Each row was made from one small tree. Brackets hold a mark, then the marks that hang from it, in the order of their numbers. Every link used is in the known rows. Write each row's tree.
Each row is shifted at random along 7 fixed directions that mean nothing.
Known rows:
(z739 (z85 (z584 z153)) (z195 z730) z585): [  42   65 -118  204  -43   15 -142   47  -81   13  142    0  -80  -61
   49   29  -73  238  -51  -85   50  -92   56  -74   19  -29  112   32
   51   49   74  -18  -36  -13  -68  146  -74    4  -54  -84  -39   80
  127 -121   45  -27  108   67  -50  -38    0   93  -65   73   40 -151
  -27  -30  -24  -47 -101  -29]
(z730 (z648 (z958 (z908 (z85 z584)))) (z739 (z585 z195))): [  55  156   34  -46  103   68   89   86  -54  -32   44 -173  -93   57
  122   16  315  164  -35  -74  -21 -273  -32 -149  -17   71   77  -74
 -134 -173  -77 -128   88  143   73  -19  -49  -66 -194  130   -4  166
  -56   18 -178 -166   99  174 -249  -64 -182   92  -81  117  -35 -185
   36  192  143   22 -106  -13]
(z153 (z584 (z797 z85 (z306 z739)))): [  48   51 -178  148 -208 -117  -56  109  101  165   61  105  104   40
   -8   92 -172  137 -138  -71  169  -55  154  -51  215  -17  246  132
  126   76   89   33   -2   44  -97   31 -172   86  121 -132 -140  141
  144  -82   49   24 -119 -106  217 -113   20   -9  157  107   14  158
  115 -264   23   60  -88  139]
(z306 (z585 z195) z739 z797): [-163  103 -138   80 -171 -210   89   22   93   88  135  101  -40  211
  141  108  184 -137   56  -96  -51 -195   48    5  -55  166 -204   41
  -33 -126 -176  -47  266  -21 -265  176   90  -17  -76  -13  -26  152
 -123  132 -207  183   32   75  260  -43 -235 -269   31 -101  -59  103
  259   24  -40  -31  -69  424]
(z547 (z44 z153) z584): [ -75   16 -333  301 -185 -246  -56   16   -5   94  219   57 -204   68
  153  145 -139  137  -56 -119  -12  -33   68  -70  136   91   58   92
  215  -49   41  -63   94   -5 -269  220  -17  -28   28   50  -87  101
  202   75   43  107   24  184  156 -131  -78 -105   48  -34   50  -71
  -25  -72  -18   -4 -217   29]
(z547 z44 (z584 z153)): [ -32   18 -332   55 -220 -119  -72    7  -86  100   75  -21  -28  -26
   56  -70   86  102 -204  -90  -11  -26   46  -72   89  -30  147   75
   35  -64 -141   -2  101   34  -87   66   41 -169  -66  -42   38   38
   71  -68   41  -79  -82  132  116  -73  -35  -33   27   35   98   98
  162  -11  119   74 -362  144]
(z908 (z85 (z584 z153)) (z195 z585 z958)): [ -29   47   -2   21  -66  -33  124 -106   10   35  226    5  -21  -84
  -94    8   -1   38  -98   60   79  -96  -14   57   16 -164  208  154
 -110  131  -11  -14  143   22  -25  191    9  -84 -112 -160   15   85
  -82 -151  -91 -128  -84 -143   -1   58   46 -112   62  -23  134  131
  125  -89   11    7 -164  244]
(z648 (z730 (z958 (z195 z585 (z908 z85))))): [  58   95   78   47  135   -6   49   48  -24 -141  168 -193 -237    3
  133   54   88  181   -4  -26   34 -237  -20 -175  -17   46   98   -4
  -30   -9  154  -61   -3  -33   52   46 -132  -50 -187  163  -34  151
   47  -55  -92  -61   87  102 -230   36 -100  139 -139  171  142 -260
 -157  119   -8   32   99 -113]
(z648 (z958 z195 (z730 (z739 z585)) (z908 z85))): [  10   91  102   25   10  -12  134  -52   47  -94  145  -75 -142    1
   97   -6  182  -60  137  -97 -171 -161   28   93 -193  141 -260   10
 -129  -73   43  -54  234  -60 -200   77   75 -136 -269   32    5   52
 -223 -156 -174  -99   62   23  -11   60  -98 -173 -140  -22   68  -91
  108  105 -119  -87   25  185]
(z797 (z85 z584) z306): [  67   55 -119  136 -138   -2   29   72   -3  133  130   73   12  -16
   27   78  -98  163  -48  -32  168    4   98  -40  142   -4  260  159
  129  -10   68  -78   -4  135  -30  148 -105   47   58  -91  -79  125
  137   40   -5  -50  -32  -11    0 -102  -27   29  143   54   32   18
    9 -181   79   28 -134   24]
(z908 z85 (z739 (z585 (z648 z958)))): [ -29   -2   10  -48  -61  -69   47  -68  -74 -116  230  -67 -185  -22
  122   84  189 -116   45    7  -66 -116  -78   62 -162   18 -136  127
 -111  -84  -93  -57  130   10 -140  218   70 -133 -153  148  139   87
 -114   41 -158   58   -3  109 -129   80 -158 -135  -44    7  189  -94
    6   86 -102   -4   17  180]
(z44 z153 (z547 (z584 (z797 z85 (z306 z585))))): [ 228    2 -170  -87 -153  142 -319   60 -335  -57   68 -153  -42 -272
  125 -280  138  -57 -118 -254   81  148    3   43 -175   -7 -136  160
   34  -95  -32   95 -266 -329   16 -189   34 -234 -214  146  223 -196
   16 -189  240  197   11  205  124   23  -29   82 -225  358  326  -24
 -131  -87 -144  172   -5 -109]
(z153 (z584 (z797 z85 (z306 z585 (z739 z195))))): [ 199    5  -35  120  -81  100 -213  152 -128  173  124  128   34  -74
   91  -20 -149  174  -19  -94  295   85  155   45  -46   28  130  158
  100    8  132  -49 -182  -43    5  141  -69   21   51 -118    2  -13
  175   -6  126  101   43   15   68  -50   21  174   19  212   11 -111
  -93 -277  -53   49   23  -65]
(z908 (z195 z730) z739): [ -23  123   42  127   72  -73   39   13   44 -109  154 -187 -211  -53
  149   12   90  103  -68 -126   30 -226  -40 -172   24   78  -31   21
   29  -26  147  -29    5 -146  -25  -41  -90  -26 -166   81  -72  145
  -25 -123  -87  121  137   74  -86  -33  -73   -2 -148  144   76 -159
  -57   10  -27   42   99  -41]
(z195 (z730 z648 z958) (z908 (z85 z584) z585)): [  73  -51 -205  -46 -108  -16 -142   50 -175   -2  130  -23  -56  -85
   53   82   35  240 -140   -4  -64 -131  -12 -127   77 -119  263   27
  -89   61  -51  -46  -18  160   -5  171  -91 -168  -28   93   81   51
  135 -182  -24 -318 -206   86 -171   89  -12  201  -25    7  126 -132
  -52  125   42    1 -155  -57]
(z585 (z648 z730) (z739 z85)): [  16  -29 -144  -19 -214    3 -115   49   -9  -25    9  -65  -18  -71
   20  -45   90   64  -55 -149  -80 -181   31   -3  -47  -33   50   16
  -70   79  -78   20   49  -16 -101   55    6 -168  -39  -20   87   21
  -30 -258   11  -80 -128  -31  -28   49   -4   20 -133   67  112   17
  113   26  -47  -13  -52  116]
(z739 z85 (z585 (z648 z730 (z958 z908)))): [ -71   15   -6 -196 -112  -40   93  -14   12 -204    9 -277  -36   26
  -37  -73  382  -60 -111   38 -138 -286  -96  -90  -64  -89   49   14
 -206   26 -193   59  216   54   65  -24  -23 -177 -211  101  175  156
 -215 -100 -131 -148 -135   -7 -178   93 -136  -52 -114  158  249   78
  213  212   56   18 -108  270]
(z584 z153 (z797 z85 (z306 z585))): [  65  119 -180  118  -86 -103  -54   79  -87   53  114   25  -59   55
  195   71   22   61  -97  -50  143  -10   82 -132  100   90   58  118
  134 -207   -7  -18  -41  -13  -93   11  -96   54  -48   98  -48  143
  178  173    7  164   64  189  108 -112 -167   38   68  155   77  -68
  -27  -77   51   98  -69   50]
(z908 (z85 (z584 (z797 z306))) (z195 z958) z739): [  58  -78  170 -131  -34   25  196 -123  -15    1  310  -11   -6 -193
 -191    4   29 -121  -85  248  207   40  -59  201  -97 -233  234  387
 -173  206    3  -31  103  114   92  324   -8 -108  -97 -140  217   55
 -186  -60 -118 -136 -210 -218 -192  150   33 -147  176   25  344  202
   57 -246  -60   58  -65  238]
(z908 z195 (z585 z648)): [  76  -77    2  -52  -81  101  -44  -21 -172   52  168  -39  -72 -186
   47 -118   55   95  -55  -50  123   -3  -12   83 -135  -77  155  126
 -100   26  -15  -92  -19    3   77  210  115 -239  -74  -81  159  -41
  -33 -111   25  -84  -70  -20 -190   73   68  107 -113   99  109 -124
  -28  -67   41   24 -106   -5]
(z648 (z730 (z739 (z85 z584))) (z958 z195 (z908 z585))): [  96  -31  -21   10    2   41  -99   65 -137 -131  155 -143 -212  -53
   62   72   75  135   -3    0  -80 -156   37  -62  -77  -21   52   66
  -46   23   62  -45  -13   76  -37  119 -145  -98 -116  163  100   60
   94 -100  -48 -182  -52  125 -200  104  -76  136  -95  150  234 -253
 -141   92 -120  -53   34 -105]
(z85 (z584 z153 (z797 (z306 (z585 (z739 (z195 z908))))))): [  48   23 -379  197 -253  -51 -305   84 -120  145   43  173   18  -50
  131   18  -93  130 -116 -231  -44  -25  200  -16   59   21  -37   -7
  101  -51  -93   17  -20  -54 -293   -4  -10  -54   15 -110  -76  -49
  232 -206   81   22  -41   97  316  -24   -8   25  -20    7  -26  -36
  112  -86  -96  -15 -163  107]
(z547 z44 (z584 z153 (z797 z85 (z306 (z585 z648))))): [  76   10 -238  192 -184 -104 -127   31  -74   94  121   35  -44    7
  125   23  -59   81 -123  -59  129   17   78  -28   88   56   79  123
  130  -81  -39   31  -17  -36 -162   76  -60   16   10   22   61   53
  176   74  118  156  -39  128  154  -81  -59   22   42  128  111    0
  -32 -170   10   93 -131   73]
(z85 (z584 z153 (z797 (z306 z585)))): [  39   80 -200  259 -123 -127 -160   32  -61  -18  219   28 -190   -6
  136   72 -151   21  -14 -102   76   11  113  -51   52   77  -59  162
  179  -63   95   43  -67 -181 -260   25 -122   52  -52   48  -42   65
  196    9   57  265   82  151  219  -59  -89  -71    4  141  198 -107
  -89 -181 -196   16   42   52]
(z153 (z584 (z797 z85 (z306 (z585 (z648 z730) z739))))): [ 134  -16 -172 -161 -151  -25 -123   89 -287    4   94    5  -72   -4
  266   43  279 -154  -27  -41   36   -2   10   17 -149   87 -127  188
  -19 -284 -216  -95  -63   60 -100  160   35 -196  -91  261  225    7
   63  230  -36  121  -42  362  -61   37 -300   49   12   89  178 -100
  -79   82  -30   95  -75   67]
(z547 z44 (z584 z153 (z797 z85 (z306 z585 z739)))): [ 157   38 -102  221   16  -66 -226   85 -166  -50  233  -78 -251  -13
  227   44  -37   27  -33  -46  199   62   43  -88  -45  128  -94  197
  205 -120  102   31 -190 -215 -112   38 -157   89  -79  213  117   29
  247  188  104  369  135  294   85  -66 -167   89  -35  308  262 -222
 -296 -181 -183  125  149 -125]
(z648 (z730 (z958 (z908 z195 z585)))): [ -86   30    6 -176  -11 -110  259  -52  -70  -31  140 -123  -91   63
  102   52  380  -37  -96  147  -33 -182  -68  -89  -42    8   65   97
 -168 -192 -173 -138  265  245   83  211   64 -203 -190  122   83  191
 -155  175 -261 -217  -78  130 -250   31 -216  -57   41  -30   93  -40
  136  216  232   23 -253  198]
(z153 (z584 (z797 z85 (z306 z585 (z739 (z195 z908)))))): [ 119   36 -102  108  -21  -35 -102  176 -125  165  138  129   -2   94
  166  137  -46  165  -68  -11  253  -12  111  -82   64   51  186  115
  120  -88   32 -120  -87  119   14  198 -119   85   60   10  -46  128
  239  225  -12   69   40  136    7  -76 -144  180  131  131  -41 -127
  -83 -125   51   73  -59  -27]
(z908 (z85 (z584 z153 z797)) (z195 z730 z958) z739): [ 149  188   60  153   88  111   48   28  -18  111  117   62  -15 -139
  127  -26  -38  263  -63 -146  171  -96   58  -33   55   26  124   29
   22  -85  151 -131  -70    4  -36   59  -10  -20 -170 -131 -168   93
   32 -180  -35  -19  207   27  -45  -76   10   96  -12   17 -139  -62
   25 -160   93   35  -93  -73]
(z85 (z584 z153 (z797 z306))): [  50   92 -157  -72 -114  -19  -51   15  -74  -86   48 -209  -19 -132
  -44 -167  163  -21 -242  -36   68  -50    3 -121   68 -120  155  172
  -22   -1  -71  110  -36 -113   62 -197 -105 -120 -175    8  103   68
  -19 -158   48   21  -71   54   33  -24  -50  -26  -19  272  326  143
  118  -85   13  136 -138  127]
(z85 (z584 z153 (z797 (z306 (z585 z739))))): [  88   19  -51 -158  -22   27   -2   56 -217   10  152 -119  -55  -78
   14  -89  221  -82 -139  102  208   27  -14  -33  -92 -113  182  265
  -81  -99 -143  -61  -43   46  153   97  -23 -143 -119   64  254   40
    0  156  -38    8  -81  143 -154    5 -162   65   51  217  288   10
   -8  -64   50  134 -141   91]
(z306 z585 (z739 z85)): [  -1   39   -6  174  -63  -37 -120  129  122   11   94  -98  -22   38
  -86   15 -149  248  -94  -74  163 -214   56 -149  101  -84  287   16
   19  260  170   85  -41 -104   67  -11 -216  119   67 -101  -46  137
   83 -201   51   32  -68 -213   56  -46   93  126  -87  286   83  -20
   12 -170  -53   23  133   41]
(z908 z85 (z739 z585)): [ 114  -21 -115  -32 -141  115 -167   29 -182  113  107  101   27 -174
   79  -82   28  128  -48 -164   11   42   52  104 -118  -73   61   49
 -108  -22  -56  -73  -45   46  -37  148  118 -210  -54  -79   54  -91
    6 -218   19 -144  -56    9  -11   31   56   83  -67   31   15  -62
   60  -31    4   22 -141   25]
(z585 (z648 (z958 z730 (z908 (z85 z584)))) (z739 z195)): [ 139  -64  -32  -83  -55  100  -75  -19 -273 -114  177  -29 -229 -116
  224   -3  265 -129  166 -109 -186  -42  -29  177 -349  120 -326  142
  -73 -143 -142 -147   44  -18 -238  273  160 -290 -263  183  270  -75
  -65  -30  -98  -25   71  318 -175  173 -225  -42 -143  -55  177 -230
  -79  141 -226  -93  -10   17]
(z739 (z195 z730 (z908 (z85 z584)) z958) (z585 z648)): [-147  -13 -235  146 -221 -224    0  -63   69   -8  170   81  -29   75
   20  236   -7   79  -65  -12 -193 -271   -9  -35  119  -54   33   -9
  -32  148 -115   20  251   90 -304  258  -33  -27   -4  -50  -44  161
   19 -166 -128 -129 -157  -41   92   91  -55 -144   36 -209   18   61
  166  112  -72 -108 -153  306]
(z797 (z85 (z584 z153)) (z306 (z585 (z195 z908) z739))): [ 104   76   32   23  -37  163   31   18  -87  134  111   64   10  -80
   62 -119  151  -69   49 -124  140   12   81  142 -167   29  -53  113
  -21 -102 -106  -95   73  -62  -44   93  118  -73 -129 -170   53  -58
  -76  -16  -81   48   71   -5   57  -14  -70  -59  -17   31    7   35
   82 -121   -9   31  -94  162]
(z195 z730 (z908 z739) z958): [  32   62 -182  179  -65  -53 -152  125    0   13   57  -47  -89  -72
  152   59 -109  363 -134 -219    3 -211   73 -247  183   15  188 -103
  125   63  161  -44  -72  -64  -70  -41 -135  -52  -27    0 -181   89
  223 -293   29  -84  -12   29   27  -16   47  227 -122   99  -64 -175
  -28    4   14   12   -3 -147]
(z797 (z85 (z584 z153)) (z306 z585 (z739 z195))): [ 185   63  104  -55  102  219  -48  122 -243   63  137  -86  -32 -112
   54 -135  162   92  -45   43  337   68    9  -48 -152  -39  188  217
   -3 -103    8 -127 -162   11  267  113  -25  -22 -107  -35  183   30
   43  175    6   27  107  116 -233  -43 -102  233  -18  302  123 -161
 -121 -131   90  102  -24  -98]
(z730 z648 (z958 (z908 (z585 z195) (z739 (z85 z584))))): [  76   10   90 -198   60   85   60  -62 -179 -157  169 -200 -141 -104
   59  -71  399 -129   -6   17 -101 -132 -124   51 -252  -13 -123   97
 -259  -86 -183  -48  111    7   39  103   72 -227 -299  164  263   18
 -225  -48 -174 -114  -17  157 -261  133 -160  -57 -121   88  245  -96
   -2  182  -44   19  -29  112]
(z153 (z584 (z797 z85 (z306 (z585 z195 z648 z739))))): [  44  135   35   26  -50  -29  149   56   57  132   51   -3   52  100
  124   24  189  -62  -26  -88  191 -173   41   18   -9  122    6   78
  -23 -169  -96  -77  107   17  -42   50   11   15  -58  -30  -17  142
  -91  149 -100  187   72   44   36 -112 -171  -94   44   74  -82   82
  110  -94  114   92  -68  220]
(z547 z44 (z584 z153 (z797 z85))): [  43   30 -143  135 -194  -76   35  -97  -14  124  222  174  -60  -38
   76  -44  -16 -116   37  -51   47  155   90  239  -71   77 -113  218
   64  -87  -72   -3  169  -52 -296  257  147 -101 -133 -131   36  -10
  -56   22   -7  111   33   59  224  -41  -65 -281  118 -108  137  192
  135 -210  -81   18 -253  285]
(z306 z585 (z797 (z85 z584))): [  61  156   -9  -17  -27   46   76  107  -50   77   88   -5   30   94
   78  -15  182   74  -36  -45  159  -98    8  -67   22   24  152   87
  -35 -115  -78  -79    9   94   78   85  -45   17 -113   19   16  161
  -39  164  -92   49   89   89  -16  -94 -192   30   68  128    6   63
   96  -49  118   74 -120  124]
(z958 (z195 z585) z730): [ -99  143 -244   97 -165 -202   14  -24   16  -68   68  -58 -119   57
  234   32  168  -27  -14 -233 -261 -217   43 -110   11  182 -251  -77
   -9 -173  -58    7  186 -119 -316  -59   44 -148 -201  112  -93   96
  -53 -147  -93   38   50  197  218  -10 -151 -181 -145  -50    2  -44
  153  208  -43  -34  -86  217]
(z153 (z584 (z797 (z306 z739)))): [  71   45  -65   23  -75  -65  -41   81  -36   24  146  -49  -63  -34
   46  -13   -1   -2  -81  -35  186   -7   57  -37   11    4  110  207
   57    0   72  -16  -55  -72   -2   43  -92  -54  -51    0   31   79
   46   10    8  125  -15   56   34  -49  -73   -7   48  198  185   22
    1 -184  -56   97   -7   73]
(z44 (z153 (z584 (z797 z85 (z306 z585)))) z547): [ 115   28  -67  -18 -112   14   70  103 -141  258  150  113  111  -28
   17  -27  -68   80  -90    1  352  150   89   66   47  -51  336  255
   73  -96   39 -157  -57  129  141  235   33  -76   37 -110    0   60
   59  199   70   -5  -57    0  -18 -124  -37   68  159  108   22  105
   16 -232  197  117 -268   35]
(z648 z730 (z958 (z908 z195 (z739 z85)))): [  19  148  208 -256  112  104  265  -32  -61 -155   53 -226  -88  -33
  131 -144  569 -140  -18  -13  -53 -192 -116  -22 -223   60 -157   43
 -227 -252 -168 -131  196   81  129    1  125 -212 -410  122  109  131
 -342   54 -289  -74  159  152 -280   43 -262  -97  -87   88  104    3
  185  214  137   70 -104  184]
(z306 (z585 z648) (z739 (z85 (z584 z153)) z195) z797): [   1   73 -172  -13 -163    5 -114   45 -134   46   63   78   44   49
   83  -47  230  -72  -10 -121  -58  -99   16   52 -163   40 -147   46
 -112  -94 -260  -27   80  -25 -169  137  120  -93 -147  -39  152   38
  -97    8  -64   87   51  140  139   21 -179  -75  -47    2   15   69
  222   31  -60  -19 -125  311]

Write each row's tree:
[ 193  -43 -239   85 -168   -7 -269  115 -203   79  157  100  -87  -89
  142   51 -168  162  -65 -122  115   88  121   21   41   -5  149  182
  152    5   81   -8 -195  -30 -121  163 -102  -97   21   59   15   -3
  285  -56  158   44  -25  170   67   -3  -28  140   45  140  172 -104
 -150 -162 -122   41  -78 -128] : (z153 (z584 (z797 z85)))
[ -32   17 -163 -102  -78  -73 -121   47 -138  -90   78 -203  -68  -68
   61    1  234  128 -193   -3  -43 -180  -35 -199  -14  -62   86   14
 -103  -12  -96   26   32    3   73    7  -48 -176 -121  121  104   77
   24 -110  -36 -150 -106  122 -130   42  -73  112 -122  176  168 -133
   40  194   48   43 -106   45] : (z730 (z739 (z195 z958) z585))
[  22   28   -5   -7  -40  -15  -52  -11  -49 -159  106 -172 -154  -83
  128   -2  228  -17   36  -97  -95 -210  -55  -40 -188  108 -211   26
  -70  -16  -38    4   70 -148 -127   98   37 -161 -210  116  138   44
 -109 -155  -65   53   62  131 -149   81 -121  -30 -217   55  149 -150
  -18  137 -124  -27   87   70] : (z585 z648 (z739 z85 (z195 (z730 z958))))
[ -91  111 -117  104  -62 -190   46  -31   67  -43  119 -102  -89   74
   99  132  100  100 -190  -74  -54 -290  -42 -179  162  -12   73  -17
  -43  -25  -23   42  109   21  -78  -39 -118   32  -68  103 -117  211
   11  -82 -119   34   -4   28   50  -52  -80  -85  -15   70   38   -9
   79   81   71   60  -56  142] : (z908 z85 z195 z585)
[  69  106  -91 -110  -69   77   14   47 -175   58   69   -5  -18 -123
  220 -122  209  142    7 -156   21  -36    0  -71  -90   86   47  -37
  -91 -209  -58 -183   29   22    6  122  180 -308 -216    0   25   -4
  -54  -76  -68 -158   46  184 -135    8  -78  132 -132  -23  -81 -136
   72  158  153   33 -200   21] : (z195 z585 (z730 z648) z958)
[   0   33  -36 -133  -41  -69   -6  105  -81 -135   49 -161  -81  144
  122   45  351  -37  -16   17  -72 -266  -65 -141 -124   76  -66   22
 -138  -83 -173  -32   87   38    0   86  -49 -100 -177  244  205  163
  -88  117 -143    3  -48  183 -116   69 -286   75 -102  156  150  -82
   69  186  -12   19   51  164] : (z306 (z585 (z648 (z730 (z958 z908)))) (z739 z85) z797)
[-114  -24 -131  211 -270 -143   47  -22  187  116  118  185    4   56
   14  186 -137  114   74  -70  -65 -205  118   93   32   65   19   14
   23  116    8  -62  266  108 -337  353   60  -24   76 -213 -117  132
  -12 -161  -88  -88  -94 -161   89   19   29 -161   27 -226 -116   50
  214  -65  -44 -158 -106  289] : (z585 (z648 z730) (z739 z85 (z195 z958)))
[ -36   -7  -94  197  -52 -113  -83   51   21   11  215  -36 -215   17
   79  128 -114  178   36  -57   34 -145   64  -64    9   76   81   38
   31   54  127  -45   54  -27 -129  191  -78  -19   40   15  -25  101
  114  -50  -25  -19  -32   27  -88  -30   -2   30  -94   69   76 -267
 -109  -16  -90  -64   40  -27] : (z730 z648 (z739 (z585 z195)))
[   8  115 -240   -5 -163  -87 -107   42  -34  -31   31  -51   27    2
   12  -39  157  -23 -168 -102  -71 -125   31  -82   56  -55   13   72
  -36  -19 -158  103   43  -61 -130  -91  -70  -53 -141   13   34  103
   -8 -155  -24   32  -35   85  187  -30 -119  -95   13  110  169  186
  211  -12  -47   59 -143  247] : (z306 (z739 (z85 (z584 z153 z797))))
[-131  194  -59  -83 -104 -117  175    5  122  -88    7 -170  -76   74
  110  -30  366  -51  -45  -83 -125 -261    8 -154   13  118 -121  -24
  -84 -212 -102  -22  261   26  -92  -95   25 -139 -234   79  -87  186
 -207  -55 -232  -47   39   84    7  -74 -200 -194  -57   21   53   75
  280  176  108   22 -140  285] : (z648 (z730 z739) z958)
[ -87   86  -76   -8  -36 -169   54   -8   43 -165  132 -234 -193   -4
   69    9  211  -55  -62  -58 -134 -235  -40 -151  -21   67 -100   54
  -53    2   16   46  142 -152 -105  -44  -69 -125 -200  133   52  126
 -115 -149 -118  -11  -45   87  -22   39 -123 -117 -146   92  235  -41
   46  143  -97   16   35  142] : (z958 (z195 (z730 z739)))
[  73  140   55 -130   72   99  158   36  -75   25   87  -65   20  -73
   76  -48  279  109  -93  -53   54 -158  -75  -84   -4  -64  172   23
 -131  -77  -81 -161   60  132  126   84   37 -148 -229   -8    2  104
 -123  -80 -194 -192   39   57 -199   13 -121   77   11   -8  -29   49
  119   88  169   82 -175   66] : (z195 z730 (z908 (z85 z584) z739) z958)
[ 131  -70 -238  248 -250   43 -301  105 -121  221  186  304  -25  -56
   48   77 -334  171   68 -159  105  100  220  170  -26  -13   94  152
  139  105   64  -40 -105  -25 -282  304  -22   -3  139 -169    3  -78
  265 -120  140   29  -72  -26  255    7   61   73   48  -12   24  -59
  -41 -298 -215  -90  -49   20] : (z306 (z585 z739) (z797 (z85 (z584 z153))))
[ -30  105  111   98    8  -61  267  -74  120    1  203  -30  -78   78
    8   99   61   20   31   -2   33 -217  -53   38   40    3  106   63
  -75   36    9  -86  210   56  -91  170   -3   13 -132  -50  -53  197
 -145   -7 -197  -13   17  -93  -56   -7  -71 -150   41  -39   -3   62
  106  -50   31  -22  -55  231] : (z195 (z958 (z908 (z85 z584) (z585 z648))))
[  24   30 -210  215  -82 -105  -17   11  -48  132  186  162  -85   31
   93  199 -165  219  -30  -73  -78 -111  130  -12  102   17  129   16
   32  -16   48 -118   98  148 -252  224  -54  -19    8  -36 -132  102
  190 -109  -58 -220  -63   59   88   -3   -4   30   70 -118  -71 -126
    9  -12   -4  -82 -161   39] : (z730 (z958 (z195 z585) (z908 (z85 (z584 z153)) z739)))
[ -43  103  125  -43  -19  -21  274  -46  124   -1   56 -111  -19   33
   57    1  245    1    7  -53  -41 -305  -28   12  -66   60    3   -7
 -185  -85  -44 -102  259   95  -50   89   80 -114 -164  -25    6  163
 -259  -91 -194 -109   -9  -67 -133    2  -79 -119  -83  -33  -69   36
  205   86  136  -19  -78  238] : (z908 z85 (z585 (z648 (z958 z195 z730)) z739))
[  73   83 -171  -55  -19   22 -151   69 -259  -69  104 -115 -133  -23
  213   36  334   16  -37 -123 -101 -125  -33  -93 -140   72 -154   11
  -74 -219 -197  -57  -27   26  -59   63    5 -150 -187  241  123   22
   45   55  -92    7  109  366 -115   -4 -248   48 -102   87  118 -212
  -68  238  -28   39  -87  -13] : (z730 (z739 (z85 z584) (z585 z195)))
[  62  100    6 -115   12   56   49   52 -155  -19  109 -121  -23  -51
  121    1  343   -9  -27    2   62 -131  -47 -100 -134   48  -39   76
 -104 -159 -133 -108   48   50   62  114   14 -134 -194  105  141   44
  -80   74 -150  -54   36  187 -165   28 -200   55  -48   57   78  -91
   -3  141   67   63  -58   82] : (z797 (z306 (z585 (z195 (z730 (z739 (z85 z584))) z958))))
[ 120  -18  -36    4 -102   27  -58   60 -128   97  160  -48    2 -115
  -15  -89  -47   -5  -96  -61  268   68   55   75  -41  -63  161  255
   66   38   68    1 -104 -134   89   80  -26  -90  -25  -53   88  -18
   31   -6  145  133  -56  -20   38  -27   11   14  -13  237  209   61
  -74 -227  -18  106  -69    6] : (z44 (z153 (z584 (z797 z85 (z306 (z585 z195))))) z547)
[  75   55 -188  -91 -150   24 -111  -20 -120  -20   22 -170   -5 -170
    7 -303  234  -11 -234 -129   17   10   -1   -8  -46  -77   44   99
  -79  -36 -153  112   13 -166   21 -150   68 -262 -254  -37  160  -58
  -97 -238  102    5  -36   98   98  -15   -8  -46 -103  214  263  186
  183  -55   38  151 -273  152] : (z547 z44 (z584 z153 z797))
[-111  143  -35    8   12 -173  186  -14   44  -98  148 -184 -158   72
  127   36  223  -11  -55  -27  -41 -248  -59 -180   30   71   11   18
  -56  -85   -6  -45  175  -42  -32   36  -32  -91 -197  108  -13  201
 -103   29 -165   11   37  118  -74  -11 -171  -91  -79   46   99  -41
   61  173   62   41  -61  168] : (z958 (z195 z585 z730))
[  -8   36  -85  -18  -75  -46   97   53  -77  147  145   69  -24  -20
  147   77   69  154   -8  -21  106  -89   38  -57   -1   20  191   41
  -26  -95  -28 -218  103  166   -9  316   89 -188  -35  -41  -15   75
   48   51 -123 -170  -59   72 -134   -7  -81  101   26 -106 -103  -88
   47   65  158    5 -206   69] : (z195 (z585 z739) z730 z958)
[  79   81  -82   64 -144  127  -89   84  -28  139  -29  -20  119  -73
    8 -145   92   93  -86 -179  135 -111   89  -24  -11   -5   91   34
    0  -19  -79    8  -12  -94   -3  -91    3  -16  -19 -188   36    6
   -7 -166   54   35  -24  -71  128  -64   28   70  -91  174  -47   58
  134 -152   70   42  -63  127] : (z797 (z85 (z584 z153)) (z306 (z585 z195 z648) z739))
[  84 -104   -9   26  -92   51   30   35  -86   36  182   14 -139 -104
   34  -35  -77  131   93  -13   24   14  107  103 -127   24  130  166
   24   71  134 -141   83   56  -64  308   48 -219  -86  -92   95    7
   32 -110   13 -239  -86   -4 -142  109   32   78  -52   23  132 -155
  -16  -76  -63 -107  -97  -32] : (z648 (z958 z195 z730 z908))
